Here is a tiny trained network, its code and every weight. The questions are about switching its units off for an input and a target symbol, where a switched-off unit gives its printed mean instead of its output.

import numpy as np


def w(rows, s, z=0):
    codes = np.array(rows[::2]) - 128.0
    scale = np.full(codes.shape[1], s)
    scale[-1] = z or s
    return codes * scale


def norm(h):
    return h / np.sqrt((h * h).mean(-1, keepdims=True) + 1e-5)


def f(y):
    return y / 2 * (1 + np.tanh(0.7978845608 * (y + 0.044715 * y**3)))


def softmax(a):
    e = np.exp(a - a.max(-1, keepdims=True))
    return e / e.sum(-1, keepdims=True)


def log_softmax(a):
    a = a - a.max(-1, keepdims=True)
    return a - np.log(np.exp(a).sum(-1, keepdims=True))


def net(x, mask):
    ids = ['εζθμξπφ'.index(c) for c in x.split()]
    T = len(ids)
    res = E[ids] + P[:T]
    r = norm(res)
    for j in range(2):
        rows = slice(3 * j, 3 * j + 3)
        q, k, v = (r @ M[0][rows].T for M in (Q, K, V))
        z = softmax(np.where(np.tri(T) > 0, q @ k.T / 3**0.5, -1e9)) @ v
        o = O[0][rows]
        res = res + np.where(mask[j], z, o[:, -1]) @ o[:, :-1]
    y = f(norm(res) @ A[0][:, :-1].T + A[0][:, -1])
    res = res + np.where(mask[2:10], y, B[0][:, -1]) @ B[0][:, :-1]
    return log_softmax(norm(res)[-1] @ U[:, :-1].T + U[:, -1])


Q, K, V, O, A, B = {}, {}, {}, {}, {}, {}
E = w([
[92,87,153,186,79],'ε',
[95,131,94,151,85],'ζ',
[206,134,77,75,67],'θ',
[80,104,123,204,145],'μ',
[196,66,137,152,77],'ξ',
[144,54,128,109,141],'π',
[251,91,127,232,83],'φ',
],0.016)
P = w([
[128,148,152,88,150],'0',
[148,82,251,166,153],'1',
[77,75,178,107,102],'2',
[205,111,208,182,173],'3',
[167,181,65,83,152],'4',
[152,193,176,81,58],'5',
[125,118,85,138,135],'6',
[197,118,147,192,221],'7',
[181,154,53,99,122],'8',
[226,135,195,165,106],'9',
[145,140,57,124,152],'10',
],0.012)
Q[0] = w([
[190,112,104,230,107],'h0',
[141,120,138,137,63],'h0',
[83,216,190,103,82],'h0',
[198,167,117,184,240],'h1',
[151,78,109,190,210],'h1',
[42,55,2,163,232],'h1',
],0.0094)
K[0] = w([
[133,115,47,117,154],'h0',
[101,1,117,171,202],'h0',
[99,121,215,107,90],'h0',
[107,215,56,151,155],'h1',
[171,185,86,113,178],'h1',
[172,184,206,105,150],'h1',
],0.0094)
V[0] = w([
[71,248,173,149,73],'h0',
[2,49,53,39,144],'h0',
[182,197,115,150,169],'h0',
[183,46,171,84,184],'h1',
[160,122,166,140,134],'h1',
[156,96,149,150,200],'h1',
],0.0099)
O[0] = w([
[110,245,111,145,53,2],'h0',
[140,185,107,43,247,82],'h0',
[97,142,136,165,102,92],'h0',
[169,114,60,106,151,176],'h1',
[155,124,120,164,113,159],'h1',
[160,172,69,162,139,124],'h1',
],0.012,0.0052)
A[0] = w([
[39,163,103,112,193,14],'n0',
[69,95,200,147,189,181],'n1',
[130,146,75,135,56,132],'n2',
[155,176,227,168,78,128],'n3',
[107,79,142,1,118,246],'n4',
[175,127,117,47,90,252],'n5',
[154,60,119,235,98,143],'n6',
[168,94,96,192,76,239],'n7',
],0.0088,0.0019)
B[0] = w([
[64,93,38,136,2,125],'n0',
[177,114,116,206,94,159],'n1',
[160,245,56,165,140,151],'n2',
[86,134,190,149,250,166],'n3',
[72,197,142,197,150,168],'n4',
[137,134,107,236,226,173],'n5',
[247,120,36,116,61,254],'n6',
[206,242,119,65,99,236],'n7',
],0.007,0.0082)
U = w([
[99,159,156,48,118,254],'ε',
[110,64,62,48,235,191],'ζ',
[165,198,123,183,184,34],'θ',
[158,92,101,130,72,114],'μ',
[148,82,88,61,60,103],'ξ',
[64,101,58,177,62,125],'π',
[91,135,254,180,159,99],'φ',
],0.0078,0.0036)

Each question gives the input, a string of symbols that net reads in full, and the target symbol t.
The units are the heads (3 rows each of Q, K, V and O) and the neurons (one row each of A and B). Each row of codes is followed by its name. A weight is (code - 128) times the scale printed after its matrix; where a second scale follows, it is the last column's (O, A, B and U).
mask holds one flag per unit, heads first, then neurons. A switched-off unit (its flag False) gives its mean, the last column of its rows in O or B, instead of its output. The means were averaged over made-up inputs and are rounded, as every weight is.
A unit's drop is (log p(t) with every unit on - log p(t) with that unit switched off) / (log p(t) with every unit on - log p(t) with every unit switched off).
The circuit of an input: a set's keep is (log p(t) with only the set's units on - log p(t) with every unit switched off) / (log p(t) with every unit on - log p(t) with every unit switched off). Starting from all 10 units, units are removed one at a time, each time the one whose removal leaves the highest keep (on an exact tie, the one counted first), for as long as the keep stays at least 0.8.
circuit, biggest first: the units of the circuit, biggest drop first
top k neurons: the k neurons with the biggest drops, biggest first
heads that matter: for each layer, one digit per head in row order, 1 if its drop is at least 0.15 and else 0, layers parted by /
drop when u is switched off: that unit's drop, to one decimal
input μ θ ζ μ θ, target θ: circuit, biggest first => [n5 h1 n4]
input μ φ π θ θ π, target ζ: circuit, biggest first => [h0 n6 n7]
input π ζ ζ, target ζ: circuit, biggest first => [h0]
input θ μ π ζ ξ μ, target ζ: circuit, biggest first => [h1 h0 n6]
input ζ μ μ π ξ ε, target θ: heads that matter => 10
input ξ μ ζ ε φ ξ, target φ: heads that matter => 01
input π ξ ε, target ζ: heads that matter => 11
input ζ μ ξ μ θ π ζ ζ θ θ, target φ: circuit, biggest first => [h1 n3 n6]
input φ φ ζ ε ζ ζ, target φ: circuit, biggest first => [h1 n6]
input ζ ε θ π π μ θ, target ζ: circuit, biggest first => [h0 n6]
input μ ξ π ζ π π, target ζ: circuit, biggest first => [h1 h0 n6]
input π μ ξ μ π ζ ζ ξ π θ, target φ: top 2 neurons => [n6 n4]
input ξ ζ ζ φ π ζ θ, target ζ: top 2 neurons => [n6 n1]
input π ξ π ζ φ μ, target ζ: circuit, biggest first => [h0]
input ζ θ ε ε, target φ: drop when n3 is switched off => 0.3
input ε ε θ, target θ: drop when n7 is switched off => 0.0
input ξ φ φ ξ ζ ζ ε π, target φ: drop when h1 is switched off => 1.0
